Below is a small trained network, with its code and all its weights. Each question gives an input and a class and asks what happens when units are switched off, that is, made to give their printed mean instead of their output.

import numpy as np


def w(rows, s, z=0):
    codes = np.array(rows[::2]) - 128.0
    scale = np.full(codes.shape[1], s)
    scale[-1] = z or s
    return codes * scale


def norm(h):
    return h / np.sqrt((h * h).mean(-1, keepdims=True) + 1e-5)


def f(y):
    return np.maximum(y, 0)


def log_softmax(a):
    a = a - a.max(-1, keepdims=True)
    return a - np.log(np.exp(a).sum(-1, keepdims=True))


def net(x, mask):
    res = np.array(x, float).reshape(1, 5) / 4 @ E
    u = 0
    for l in range(2):
        y = f(norm(res) @ A[l][:, :-1].T + A[l][:, -1])
        res = res + np.where(mask[u : u + 15], y, B[l][:, -1]) @ B[l][:, :-1]
        u += 15
    return log_softmax(norm(res)[-1] @ U[:, :-1].T + U[:, -1])


A, B = {}, {}
E = w([
[186,190,78,149,198,76,171,56,112,95,125],'x0',
[5,114,62,146,175,100,116,159,111,121,95],'x1',
[184,102,112,103,144,96,83,186,137,75,95],'x2',
[123,57,167,139,174,109,162,98,225,137,133],'x3',
[139,179,99,64,125,91,158,186,167,213,117],'x4',
],0.0018)
A[0] = w([
[146,167,87,141,199,48,171,59,131,114,126,16],'L0N0',
[120,131,116,68,115,106,132,172,137,214,138,24],'L0N1',
[183,73,116,105,154,79,103,173,157,81,42,124],'L0N2',
[100,48,179,123,176,78,143,86,252,131,118,1],'L0N3',
[105,186,106,160,94,182,153,116,90,159,158,99],'L0N4',
[94,129,141,143,142,140,166,94,119,214,171,5],'L0N5',
[60,145,115,112,144,130,118,156,134,155,98,84],'L0N6',
[123,129,143,133,85,154,89,172,99,138,113,132],'L0N7',
[82,123,105,185,169,123,109,135,134,95,121,43],'L0N8',
[58,74,175,114,65,147,127,179,172,171,134,20],'L0N9',
[148,173,92,78,161,103,167,137,164,175,144,49],'L0N10',
[73,115,76,134,194,116,138,153,151,104,105,17],'L0N11',
[135,80,160,196,144,186,122,82,93,85,130,56],'L0N12',
[123,111,117,146,134,167,104,125,125,64,132,33],'L0N13',
[85,117,144,138,130,141,174,58,148,178,136,31],'L0N14',
],0.0036,0.0014)
B[0] = w([
[145,186,144,83,154,254,121,137,143,88,67,250],'L0N0',
[124,116,157,207,111,112,132,124,170,114,66,203],'L0N1',
[50,184,158,116,105,114,103,101,162,127,243,224],'L0N2',
[189,139,75,207,137,157,151,205,60,160,171,254],'L0N3',
[138,123,107,129,153,86,110,169,158,98,197,204],'L0N4',
[110,150,122,104,120,86,81,131,169,76,171,184],'L0N5',
[184,87,136,94,125,109,155,95,132,154,139,195],'L0N6',
[141,150,93,120,180,138,160,104,124,104,120,195],'L0N7',
[145,104,128,97,103,117,141,82,104,166,114,189],'L0N8',
[144,180,109,88,194,198,145,91,132,66,86,234],'L0N9',
[106,119,150,189,95,93,130,115,136,86,71,206],'L0N10',
[123,79,142,71,121,106,146,65,82,177,146,204],'L0N11',
[100,149,147,136,105,83,150,157,174,138,73,224],'L0N12',
[99,151,150,154,88,90,156,135,168,152,100,165],'L0N13',
[123,152,133,103,128,89,72,150,131,97,223,194],'L0N14',
],0.0036,0.0026)
A[1] = w([
[199,179,166,124,91,135,170,113,170,73,141,136],'L1N0',
[95,141,154,186,88,64,169,138,168,134,44,62],'L1N1',
[113,170,97,139,142,99,121,184,108,109,209,129],'L1N2',
[114,52,196,227,93,115,114,85,86,66,92,5],'L1N3',
[84,118,144,190,114,176,127,40,73,88,170,148],'L1N4',
[144,176,75,107,78,103,80,153,41,115,105,118],'L1N5',
[158,154,63,182,154,143,170,192,68,137,148,155],'L1N6',
[200,107,199,94,54,121,90,104,122,164,155,45],'L1N7',
[151,150,90,152,52,136,108,165,35,119,120,65],'L1N8',
[105,149,124,126,94,112,175,196,187,235,64,49],'L1N9',
[153,106,138,63,159,70,40,199,135,98,158,92],'L1N10',
[75,54,164,83,89,252,96,194,157,128,112,99],'L1N11',
[164,113,171,76,123,143,147,88,97,183,146,107],'L1N12',
[233,85,192,131,108,126,144,84,137,156,158,48],'L1N13',
[71,65,89,110,189,74,143,88,93,210,104,73],'L1N14',
],0.0033,0.0014)
B[1] = w([
[15,57,91,85,114,138,92,148,67,140,94,254],'L1N0',
[161,111,203,172,65,76,73,157,125,106,58,165],'L1N1',
[123,72,209,145,107,130,83,95,147,128,190,196],'L1N2',
[149,233,135,173,103,37,147,189,223,198,50,162],'L1N3',
[212,168,121,73,89,59,108,210,193,157,109,205],'L1N4',
[165,42,161,179,187,164,200,145,208,181,182,189],'L1N5',
[161,32,200,156,111,202,98,167,156,155,100,190],'L1N6',
[54,105,13,92,174,45,149,82,73,154,132,160],'L1N7',
[121,60,121,198,193,152,189,131,184,187,145,164],'L1N8',
[178,176,136,213,109,67,117,100,120,70,94,173],'L1N9',
[92,185,158,164,92,107,148,39,130,110,215,158],'L1N10',
[232,255,71,106,221,147,180,9,81,87,96,186],'L1N11',
[72,71,160,106,128,102,62,119,61,86,56,142],'L1N12',
[39,55,26,90,145,91,144,144,29,208,109,169],'L1N13',
[172,57,105,80,27,129,111,156,22,166,115,182],'L1N14',
],0.0026,0.0034)
U = w([
[168,207,105,86,193,213,146,90,120,72,73,171],'0',
[143,167,151,188,82,34,127,160,179,132,45,159],'1',
[106,49,71,66,112,84,132,114,31,175,121,152],'2',
[178,58,140,209,165,181,148,172,147,174,196,129],'3',
[96,177,153,109,113,88,92,101,165,86,254,121],'4',
[117,99,181,119,102,166,83,131,118,109,119,5],'5',
],0.0075,0.0028)

Each question gives the input, the list of numbers given to net, and the class t.
The units are the neurons (one row each of A and B). Each row of codes is followed by its name. A weight is (code - 128) times the scale printed after its matrix; where a second scale follows, it is the last column's (A, B and U).
mask holds one flag per neuron, layer by layer. A switched-off neuron (its flag False) gives its mean, the last column of its row in B, instead of its output. The means were averaged over made-up inputs and are rounded, as every weight is.
A unit's drop is (log p(t) with every unit on - log p(t) with that unit switched off) / (log p(t) with every unit on - log p(t) with every unit switched off).
The circuit of an input: a set's keep is (log p(t) with only the set's units on - log p(t) with every unit switched off) / (log p(t) with every unit on - log p(t) with every unit switched off). Starting from the 12 units with the biggest drops (on a tie, the unit counted first), units are removed one at a time, each time the one whose removal leaves the highest keep (on an exact tie, the one counted first), for as long as the keep stays at least 0.8.
units of the circuit, in order: the units of the circuit, biggest drop first
unit that matters most: the unit with the biggest drop
top k neurons: the k neurons with the biggest drops, biggest first
k most important neurons of layer l: the k neurons of layer l with the biggest drops, biggest first
input [1,0,5,5,4], class 3: unit that matters most => L0N3
input [-7,7,-7,-3,-3], class 0: top 2 neurons => [L0N9, L1N11]
input [-8,-7,5,8,-4], class 0: top 2 neurons => [L1N11, L0N9]
input [-5,2,6,-6,-1], class 3: top 3 neurons => [L1N5, L0N0, L1N8]
input [-5,-1,6,-4,1], class 4: top 4 neurons => [L0N2, L0N0, L1N10, L0N3]
input [-6,2,4,-7,-7], class 1: units of the circuit, in order => [L1N3, L0N13]
input [-6,-8,5,2,-4], class 2: units of the circuit, in order => [L1N13, L1N7]
input [1,-6,8,4,-1], class 4: top 2 neurons => [L0N2, L1N10]
input [7,-7,8,-2,-4], class 4: 3 most important neurons of layer 1 => [L1N11, L1N10, L1N14]
input [-8,8,1,-7,5], class 0: top 3 neurons => [L0N9, L1N11, L0N3]
input [3,-5,-5,4,-3], class 2: units of the circuit, in order => [L1N13, L1N0]
input [-2,-3,4,-8,-8], class 1: units of the circuit, in order => [L1N3, L0N12]
input [-4,-4,-5,2,4], class 4: 4 most important neurons of layer 0 => [L0N5, L0N14, L0N0, L0N4]
input [0,7,-1,5,3], class 2: top neuron => [L0N11]
input [2,5,5,5,2], class 2: top 2 neurons => [L0N11, L1N14]
input [-5,-2,7,-2,3], class 4: top 3 neurons => [L0N2, L0N0, L1N10]
input [-4,7,-1,5,2], class 2: units of the circuit, in order => [L0N11, L1N14]
input [-4,-6,-8,-3,8], class 1: units of the circuit, in order => [L0N1, L1N9]
input [-5,-4,7,-3,-1], class 4: top 2 neurons => [L0N2, L0N0]
input [0,-4,4,2,2], class 2: units of the circuit, in order => [L1N13]
input [-7,-5,3,-7,0], class 0: 3 most important neurons of layer 0 => [L0N3, L0N9, L0N14]
input [-8,2,5,-8,4], class 0: top 3 neurons => [L1N11, L0N3, L0N9]
input [-7,7,7,6,5], class 0: units of the circuit, in order => [L0N9, L1N11]
input [-2,-8,-7,8,-8], class 1: units of the circuit, in order => [L1N3, L0N12]
input [-6,5,-4,-6,2], class 0: top 2 neurons => [L0N9, L0N3]
input [7,6,-8,-1,4], class 4: units of the circuit, in order => [L0N14, L0N5]
input [-7,0,6,6,-6], class 0: most important neuron of layer 0 => [L0N9]
input [0,3,7,-5,-5], class 4: units of the circuit, in order => [L0N2, L1N10]
